Here is a tiny trained network, its code and every weight. The questions are about switching its units off for an input and a class, where a switched-off unit gives its printed mean instead of its output.

import numpy as np


def w(rows, s, z=0):
    codes = np.array(rows[::2]) - 128.0
    scale = np.full(codes.shape[1], s)
    scale[-1] = z or s
    return codes * scale


def f(y):
    return y / 2 * (1 + np.tanh(0.7978845608 * (y + 0.044715 * y**3)))


def log_softmax(a):
    a = a - a.max(-1, keepdims=True)
    return a - np.log(np.exp(a).sum(-1, keepdims=True))


def net(x, mask):
    res = np.array(x, float).reshape(1, 6) / 4 @ E
    y = f(res @ A[0][:, :-1].T + A[0][:, -1])
    res = res + np.where(mask, y, B[0][:, -1]) @ B[0][:, :-1]
    return log_softmax(res[-1] @ U[:, :-1].T + U[:, -1])


A, B = {}, {}
E = w([
[156,225,80,89,77,60,105,50],'x0',
[136,111,115,121,146,107,151,142],'x1',
[131,113,119,135,77,127,165,140],'x2',
[173,147,124,134,109,122,120,202],'x3',
[254,36,196,13,143,64,115,95],'x4',
[145,124,87,118,95,174,162,157],'x5',
],0.0082)
A[0] = w([
[114,240,120,34,152,75,165,132,145],'n0',
[147,107,177,115,147,123,51,106,133],'n1',
[81,112,139,155,165,110,108,178,19],'n2',
[79,159,92,140,123,146,155,129,3],'n3',
[180,66,140,84,67,116,98,150,61],'n4',
[150,113,145,68,127,118,117,135,12],'n5',
[93,86,126,146,155,128,147,75,248],'n6',
[171,113,119,123,128,145,80,114,1],'n7',
[114,114,163,66,105,147,92,147,46],'n8',
[194,39,137,121,104,135,45,122,71],'n9',
[153,157,108,99,181,40,167,137,225],'n10',
[134,71,146,166,129,145,157,157,138],'n11',
[165,143,144,70,112,141,80,174,178],'n12',
[88,66,255,204,140,126,122,211,46],'n13',
[94,192,164,250,153,148,168,162,21],'n14',
[113,153,145,86,100,108,85,126,16],'n15',
[154,99,151,172,183,179,113,188,132],'n16',
[56,161,83,212,135,141,96,186,61],'n17',
[178,156,154,165,111,108,131,202,104],'n18',
[63,46,137,120,181,176,136,119,200],'n19',
],0.0096,0.003)
B[0] = w([
[185,91,106,160,64,246,69,68,209],'n0',
[80,171,148,126,151,177,192,194,186],'n1',
[108,127,137,99,155,181,92,85,155],'n2',
[96,129,130,85,144,84,122,48,171],'n3',
[112,161,172,88,231,46,180,128,205],'n4',
[160,46,145,45,184,151,163,40,164],'n5',
[89,206,181,168,97,194,178,197,186],'n6',
[224,85,17,107,167,150,76,174,130],'n7',
[173,72,101,69,123,30,90,21,138],'n8',
[69,103,116,74,233,71,163,78,208],'n9',
[179,190,167,200,39,167,117,168,196],'n10',
[184,112,114,131,67,177,150,90,185],'n11',
[120,222,189,209,118,109,234,122,178],'n12',
[233,110,14,155,81,143,50,126,237],'n13',
[91,107,116,58,227,55,165,68,234],'n14',
[120,119,153,78,117,21,101,41,138],'n15',
[176,151,109,116,23,96,129,116,209],'n16',
[144,48,117,103,253,37,190,80,254],'n17',
[88,132,187,195,128,104,192,178,157],'n18',
[134,204,142,196,8,117,54,120,226],'n19',
],0.0056,0.0078)
U = w([
[106,76,175,48,254,77,182,105,3],'0',
[189,120,93,115,77,97,78,80,146],'1',
[124,149,185,143,141,93,180,128,246],'2',
],0.0079,0.003)

Each question gives the input, the list of numbers given to net, and the class t.
The units are the neurons (one row each of A and B). Each row of codes is followed by its name. A weight is (code - 128) times the scale printed after its matrix; where a second scale follows, it is the last column's (A, B and U).
mask holds one flag per neuron, in row order. A switched-off neuron (its flag False) gives its mean, the last column of its row in B, instead of its output. The means were averaged over made-up inputs and are rounded, as every weight is.
A unit's drop is (log p(t) with every unit on - log p(t) with that unit switched off) / (log p(t) with every unit on - log p(t) with every unit switched off).
The circuit of an input: a set's keep is (log p(t) with only the set's units on - log p(t) with every unit switched off) / (log p(t) with every unit on - log p(t) with every unit switched off). Starting from the 12 units with the biggest drops (on a tie, the unit counted first), units are removed one at a time, each time the one whose removal leaves the highest keep (on an exact tie, the one counted first), for as long as the keep stays at least 0.8.
units of the circuit, in order: the units of the circuit, biggest drop first
most important unit: the unit with the biggest drop
k most important neurons: the k neurons with the biggest drops, biggest first
drop when u is switched off: that unit's drop, to one decimal
input [-4,7,-7,-3,-2,-5], class 1: units of the circuit, in order	[n13; n19]
input [5,2,-1,8,5,-7], class 2: most important unit	n10
input [-7,-8,-7,-7,-6,7], class 1: 3 most important neurons	[n19; n13; n16]
input [-5,0,-4,-7,4,0], class 2: units of the circuit, in order	[n6; n19]
input [-8,7,2,-5,5,-6], class 1: 2 most important neurons	[n13; n19]
input [5,4,0,-2,-6,8], class 0: 2 most important neurons	[n17; n19]
input [3,8,-6,5,4,5], class 2: 2 most important neurons	[n10; n12]
input [-6,-7,-3,6,-5,-8], class 1: 2 most important neurons	[n13; n16]
input [-5,1,-8,-7,6,0], class 2: 2 most important neurons	[n19; n17]
input [-8,-6,-4,0,5,2], class 1: drop when n13 is switched off	0.4
input [-6,-2,2,5,3,2], class 1: drop when n16 is switched off	0.2
input [3,-3,0,5,8,0], class 0: drop when n4 is switched off	0.1
input [-3,4,-2,5,-6,-3], class 0: drop when n17 is switched off	0.4
